A =
[[127 131 114 124 121 145 138 124 127 151]
 [137 136 128 120 111 124 105 145 125 130]
 [145 138 128 120 125 127 107 145 118 132]
 [123 125 149 122 132 138 132 146 129 122]
 [115 123 146 124 130 132 128 141 133 130]
 [144 136 127 122 127 131 106 141 118 133]
 [130 135 118 126 118 147 133 122 138 142]
 [124 126 128 138 111 130 133 107 122 120]
 [123 126 129 138 110 130 136 107 120 118]
 [123 129 128 147 125 129 132  99 122 118]
 [146 136 129 120 124 127 108 142 119 129]
 [127 128 113 125 123 142 135 122 132 152]
 [146 136 128 120 125 129 104 144 116 132]
 [114 125 146 121 133 131 131 140 134 132]]
A[-14][0]: 127
A[-4][5]: 127
A[8][-7]: 138
A[13][8]: 134
A[-9][9]: 133
A[-2][6]: 104
A[-13][-6]: 111
A[-1][9]: 132
A[2][-10]: 145
A[-2][2]: 128
A[-4][-6]: 124
A[1][-9]: 136
A[-10]: [115, 123, 146, 124, 130, 132, 128, 141, 133, 130]
A[-7][-4]: 133
A[7][2]: 128
A[-10][-8]: 146
A[-14][-9]: 131
A[-10][-3]: 141
A[:, 3]: [124, 120, 120, 122, 124, 122, 126, 138, 138, 147, 120, 125, 120, 121]
A[8][-8]: 129
A[9][-8]: 128
A[:, 8]: [127, 125, 118, 129, 133, 118, 138, 122, 120, 122, 119, 132, 116, 134]
A[12][7]: 144
A[11][-8]: 113
A[4][9]: 130
A[-2][-10]: 146
A[:, -8]: [114, 128, 128, 149, 146, 127, 118, 128, 129, 128, 129, 113, 128, 146]
A[13][-7]: 121
A[-6][0]: 123
A[6][3]: 126
A[-14][-7]: 124
A[12][1]: 136
A[4][8]: 133
A[-13][-5]: 124
A[:, 7]: [124, 145, 145, 146, 141, 141, 122, 107, 107, 99, 142, 122, 144, 140]

W = ((139, 117, 123, 120, 123, 132, 121, 124), (145, 123, 124, 124, 127, 123, 125, 128), (138, 126, 129, 126, 127, 126, 126, 127), (137, 125, 126, 126, 128, 129, 126, 129), (122, 143, 149, 134, 131, 124, 133, 129), (127, 133, 140, 129, 128, 129, 129, 127), (140, 119, 112, 126, 130, 137, 126, 134), (118, 135, 146, 130, 128, 134, 129, 126), (120, 134, 148, 128, 126, 131, 128, 124), (149, 131, 110, 135, 138, 123, 134, 142), (118, 131, 138, 129, 128, 140, 129, 129), (133, 135, 141, 130, 128, 121, 130, 127), (127, 124, 121, 128, 130, 142, 128, 133), (137, 136, 141, 130, 128, 116, 130, 127))
W[0,0]	139
W[7,6]	129
W[9,0]	149
W[10,5]	140
W[7,7]	126
W[6,1]	119
W[1,2]	124
W[1,5]	123
W[:, 2]	[123, 124, 129, 126, 149, 140, 112, 146, 148, 110, 138, 141, 121, 141]
W[:, 5]	[132, 123, 126, 129, 124, 129, 137, 134, 131, 123, 140, 121, 142, 116]
W[11,4]	128
W[:, 6]	[121, 125, 126, 126, 133, 129, 126, 129, 128, 134, 129, 130, 128, 130]
W[12,4]	130
W[9,6]	134
W[0,4]	123
W[7,5]	134
W[3,1]	125
W[10,7]	129
W[6,3]	126
W[9,3]	135
W[11,7]	127
W[2,2]	129
W[9,1]	131
W[6]	[140, 119, 112, 126, 130, 137, 126, 134]
W[11,3]	130
W[:, 3]	[120, 124, 126, 126, 134, 129, 126, 130, 128, 135, 129, 130, 128, 130]
W[9]	[149, 131, 110, 135, 138, 123, 134, 142]
W[1]	[145, 123, 124, 124, 127, 123, 125, 128]
W[:, 4]	[123, 127, 127, 128, 131, 128, 130, 128, 126, 138, 128, 128, 130, 128]
W[3,6]	126
W[1,6]	125
W[8,4]	126
W[2]	[138, 126, 129, 126, 127, 126, 126, 127]
W[5,2]	140
W[8,1]	134

x =
array([[134, 117, 112, 105, 143, 141, 133, 133, 132, 152, 142],
       [143, 115, 141, 103, 129, 141, 111, 111, 127, 130, 137],
       [134, 121, 112, 113, 131, 139, 133, 133, 127, 142, 135],
       [134, 121, 112, 113, 136, 138, 123, 123, 127, 142, 135]])
x[0, 0] => 134
x[1, 4] => 129
x[3, 3] => 113
x[0] => [134, 117, 112, 105, 143, 141, 133, 133, 132, 152, 142]
x[2, 10] => 135
x[1, 10] => 137
x[1] => [143, 115, 141, 103, 129, 141, 111, 111, 127, 130, 137]
x[2, 5] => 139
x[3] => [134, 121, 112, 113, 136, 138, 123, 123, 127, 142, 135]
x[:, 2] => [112, 141, 112, 112]
x[2] => [134, 121, 112, 113, 131, 139, 133, 133, 127, 142, 135]
x[1, 3] => 103
x[2, 7] => 133
x[3, 10] => 135
x[3, 8] => 127
x[2, 3] => 113
x[3, 5] => 138
x[1, 5] => 141
x[:, 5] => [141, 141, 139, 138]
x[:, 3] => [105, 103, 113, 113]
x[0, 4] => 143

m =
[[132 130 131 132 143 117 119 136 124 126]
 [130 130 135 122 128 117 121 141 118 127]
 [131 130 135 137 127 116 120 135 124 127]
 [132 130 131 132 142 117 120 136 124 127]
 [124 125 127 105 143 130 153 130 127 119]
 [132 130 131 131 142 117 119 135 123 127]
 [124 125 127 106 144 130 152 130 127 120]
 [123 124 130 141 114 132 146 130 129 126]]
Indices start at 0.
row 0 col 0 => 132
row 4 col 8 => 127
row 4 col 7 => 130
row 4 col 1 => 125
row 0 col 4 => 143
row 0 col 2 => 131
row 4 col 4 => 143
row 2 col 9 => 127
row 2 col 7 => 135
row 7 col 3 => 141
row 7 col 1 => 124
row 3 col 2 => 131
row 1 col 2 => 135
row 2 col 1 => 130
row 5 col 3 => 131
row 6 col 4 => 144
row 3 col 5 => 117
row 1 col 3 => 122
row 2 col 8 => 124
row 5 col 5 => 117
row 6 col 0 => 124
row 5 col 7 => 135
row 2 col 2 => 135
row 7 col 9 => 126
row 1 col 8 => 118
row 1 col 6 => 121
row 4 col 2 => 127

a =
[[127 128 143 140 129 129 130 136 130 133 134 137 134 131 123 139]
 [127 122 137 127 131 124 134 141 126 123 137 130 125 127 120 126]
 [127 133 105 132 129 134 117 127 137 132 125 118 131 142 134 134]
 [128 131 118 129 133 134 131 127 134 129 134 122 129 133 129 129]
 [129 126 110 108 132 127 138 121 124 117 129 114 116 121 130 108]]
a[0, 0] = 127
a[1, 9] = 123
a[2] = [127, 133, 105, 132, 129, 134, 117, 127, 137, 132, 125, 118, 131, 142, 134, 134]
a[3] = [128, 131, 118, 129, 133, 134, 131, 127, 134, 129, 134, 122, 129, 133, 129, 129]
a[4, 10] = 129
a[:, 5] = [129, 124, 134, 134, 127]
a[3, 10] = 134
a[3, 1] = 131
a[3, 3] = 129
a[3, 12] = 129
a[1, 5] = 124
a[2, 7] = 127
a[2, 4] = 129
a[4, 13] = 121
a[4, 0] = 129
a[0, 4] = 129
a[0, 11] = 137
a[4, 14] = 130
a[0, 14] = 123
a[1] = [127, 122, 137, 127, 131, 124, 134, 141, 126, 123, 137, 130, 125, 127, 120, 126]
a[4, 12] = 116
a[:, 1] = [128, 122, 133, 131, 126]
a[0, 15] = 139
a[3, 14] = 129
a[0] = [127, 128, 143, 140, 129, 129, 130, 136, 130, 133, 134, 137, 134, 131, 123, 139]

X = 130  117  106  116
X[0] = 130
X[-1] = 116
X[-3] = 117

data = 154  136  142  125  120  142
data[0]	154
data[1]	136
data[3]	125
data[4]	120

M = [[128, 131, 104, 127], [116, 121, 138, 129], [127, 131, 103, 127], [128, 130, 106, 128], [128, 131, 105, 127], [126, 131, 101, 122], [127, 131, 101, 125], [127, 130, 101, 126], [126, 131, 99, 123], [127, 130, 98, 127]]
Indices start at 0.
row 0 col 0 => 128
row 3 col 0 => 128
row 2 col 2 => 103
row 4 col 0 => 128
row 1 col 3 => 129
row 1 col 0 => 116
row 2 col 0 => 127
row 4 col 3 => 127
row 0 col 3 => 127
row 6 col 3 => 125
row 1 col 1 => 121
row 3 col 3 => 128
row 9 col 3 => 127
row 4 col 1 => 131
row 8 col 2 => 99
row 8 col 0 => 126
row 4 col 2 => 105

grid =
113	143	117	124	121	130	131	117	151	145	140	120	121
151	130	109	101	140	115	114	120	128	144	146	145	140
136	128	132	123	155	142	139	134	145	112	118	115	141
grid[-3][0]: 113
grid[0][-6]: 117
grid[:, -6]: [117, 120, 134]
grid[:, 5]: [130, 115, 142]
grid[1][9]: 144
grid[:, 8]: [151, 128, 145]
grid[-1][2]: 132
grid[:, -7]: [131, 114, 139]
grid[-1][-4]: 112
grid[-3]: [113, 143, 117, 124, 121, 130, 131, 117, 151, 145, 140, 120, 121]
grid[:, 3]: [124, 101, 123]

arr = [130 129 127 133  99 125 132 135 123 126 137 127 129 112]
arr[0] -> 130
arr[11] -> 127
arr[1] -> 129
arr[6] -> 132
arr[13] -> 112
